Below are the code and all the weights of a small trained network. Each question names an input and a class and asks about switching units off, where a switched-off unit gives its printed mean instead of its output.

import numpy as np


def w(rows, s, z=0):
    codes = np.array(rows[::2]) - 128.0
    scale = np.full(codes.shape[1], s)
    scale[-1] = z or s
    return codes * scale


def norm(h):
    return h / np.sqrt((h * h).mean(-1, keepdims=True) + 1e-5)


def f(y):
    return y / 2 * (1 + np.tanh(0.7978845608 * (y + 0.044715 * y**3)))


def log_softmax(a):
    a = a - a.max(-1, keepdims=True)
    return a - np.log(np.exp(a).sum(-1, keepdims=True))


def net(x, mask):
    res = np.array(x, float).reshape(1, 4) / 4 @ E
    u = 0
    for l in range(3):
        y = f(norm(res) @ A[l][:, :-1].T + A[l][:, -1])
        res = res + np.where(mask[u : u + 11], y, B[l][:, -1]) @ B[l][:, :-1]
        u += 11
    return log_softmax(norm(res)[-1] @ U[:, :-1].T + U[:, -1])


A, B = {}, {}
E = w([
[121,120,131,126,129,127,128],'x0',
[153,97,181,254,74,174,159],'x1',
[75,175,116,145,143,105,232],'x2',
[104,113,66,152,70,79,101],'x3',
],0.009)
A[0] = w([
[115,116,83,65,169,106,96,108],'0.n0',
[52,144,119,176,116,130,231,53],'0.n1',
[149,86,162,223,61,198,148,103],'0.n2',
[108,111,93,177,5,59,110,61],'0.n3',
[116,116,81,152,88,91,105,4],'0.n4',
[149,96,141,122,97,144,61,48],'0.n5',
[163,85,158,121,106,164,68,47],'0.n6',
[179,118,208,133,211,191,149,29],'0.n7',
[155,113,150,128,102,162,62,53],'0.n8',
[129,152,197,88,148,205,140,1],'0.n9',
[117,110,70,141,61,78,107,14],'0.n10',
],0.013,0.0066)
B[0] = w([
[101,166,179,92,69,108,94,211],'0.n0',
[194,147,77,192,188,63,111,214],'0.n1',
[100,189,217,53,67,95,53,254],'0.n2',
[60,93,96,98,154,218,181,218],'0.n3',
[78,98,107,140,137,192,153,145],'0.n4',
[215,151,68,163,212,81,126,166],'0.n5',
[185,118,96,175,182,82,96,178],'0.n6',
[57,95,75,125,139,254,171,200],'0.n7',
[186,137,89,152,162,92,113,169],'0.n8',
[61,101,83,139,141,212,171,161],'0.n9',
[88,112,118,100,175,225,174,166],'0.n10',
],0.014,0.0098)
A[1] = w([
[132,137,196,86,85,103,121,60],'1.n0',
[176,148,102,184,193,25,173,79],'1.n1',
[131,157,211,85,16,88,122,53],'1.n2',
[206,158,95,179,179,78,137,107],'1.n3',
[121,141,212,44,66,89,130,97],'1.n4',
[251,48,67,133,145,103,72,41],'1.n5',
[147,53,68,130,81,97,89,72],'1.n6',
[61,30,71,139,98,185,147,117],'1.n7',
[121,88,148,213,64,134,169,2],'1.n8',
[89,185,212,99,50,110,93,66],'1.n9',
[82,114,59,110,127,242,160,75],'1.n10',
],0.011,0.0089)
B[1] = w([
[123,133,170,151,90,129,135,164],'1.n0',
[224,189,58,209,202,139,81,197],'1.n1',
[74,94,214,28,107,43,69,205],'1.n2',
[197,109,73,185,123,155,74,201],'1.n3',
[81,142,197,187,84,78,86,226],'1.n4',
[183,219,78,211,183,129,186,174],'1.n5',
[82,101,139,170,191,110,118,118],'1.n6',
[99,119,106,107,149,252,194,220],'1.n7',
[135,235,122,96,144,74,163,120],'1.n8',
[111,198,210,74,81,40,117,233],'1.n9',
[41,86,120,59,100,184,214,255],'1.n10',
],0.012,0.0081)
A[2] = w([
[208,112,76,203,196,80,110,105],'2.n0',
[139,106,197,107,27,51,114,83],'2.n1',
[105,155,214,116,114,57,80,125],'2.n2',
[245,121,104,123,192,104,72,81],'2.n3',
[143,117,180,79,42,44,151,102],'2.n4',
[210,149,94,180,202,72,107,125],'2.n5',
[187,14,172,127,49,60,129,2],'2.n6',
[161,50,98,86,93,108,101,34],'2.n7',
[88,51,108,78,167,183,136,103],'2.n8',
[93,82,203,158,184,168,86,173],'2.n9',
[162,7,109,71,63,141,185,45],'2.n10',
],0.016,0.017)
B[2] = w([
[220,242,45,203,181,63,177,222],'2.n0',
[51,40,231,52,66,52,50,218],'2.n1',
[155,118,174,171,75,36,61,253],'2.n2',
[170,120,8,153,111,174,240,202],'2.n3',
[96,73,229,164,103,63,18,213],'2.n4',
[207,253,39,174,185,137,188,228],'2.n5',
[158,194,122,171,169,94,101,125],'2.n6',
[150,92,166,99,130,80,96,125],'2.n7',
[114,85,49,54,105,123,207,206],'2.n8',
[113,28,77,116,127,80,138,189],'2.n9',
[46,98,157,231,155,110,51,138],'2.n10',
],0.014)
U = w([
[116,110,216,99,64,24,68,254],'0',
[34,46,89,55,153,252,203,39],'1',
[251,181,58,220,201,79,146,118],'2',
],0.015,0.0041)

Each question gives the input, the list of numbers given to net, and the class t.
The units are the neurons (one row each of A and B). Each row of codes is followed by its name. A weight is (code - 128) times the scale printed after its matrix; where a second scale follows, it is the last column's (A, B and U).
mask holds one flag per neuron, layer by layer. A switched-off neuron (its flag False) gives its mean, the last column of its row in B, instead of its output. The means were averaged over made-up inputs and are rounded, as every weight is.
A unit's drop is (log p(t) with every unit on - log p(t) with that unit switched off) / (log p(t) with every unit on - log p(t) with every unit switched off).
most important unit: the unit with the biggest drop
k most important neurons: the k neurons with the biggest drops, biggest first
k most important neurons of layer l: the k neurons of layer l with the biggest drops, biggest first
drop of u: that unit's drop, to one decimal
input [5,7,7,-7], class 0: 4 most important neurons	[0.n2, 0.n3, 0.n5, 0.n6]
input [6,-5,-7,4], class 2: most important neuron	[0.n2]
input [-3,7,3,-7], class 0: 3 most important neurons of layer 0	[0.n2, 0.n3, 0.n10]
input [7,6,3,7], class 1: 2 most important neurons	[0.n3, 0.n0]
input [-8,6,6,2], class 0: 2 most important neurons	[0.n2, 0.n5]
input [-2,8,-3,-7], class 0: 2 most important neurons	[0.n2, 0.n3]
input [-3,1,-5,-4], class 2: 4 most important neurons	[0.n6, 0.n5, 0.n8, 0.n3]
input [0,6,-7,-5], class 2: 4 most important neurons of layer 0	[0.n6, 0.n5, 0.n8, 0.n0]
input [-1,-6,0,7], class 1: 2 most important neurons	[0.n2, 0.n10]
input [6,-7,-3,-8], class 1: 3 most important neurons of layer 0	[0.n2, 0.n9, 0.n7]
input [-2,-7,-8,6], class 2: 2 most important neurons of layer 0	[0.n2, 0.n5]
input [6,8,3,-5], class 0: drop of 0.n2	7.7
input [5,-3,3,-4], class 1: drop of 0.n2	1.3
input [-4,3,-6,7], class 1: most important unit	0.n3
input [-5,4,3,-2], class 0: drop of 0.n2	9.4
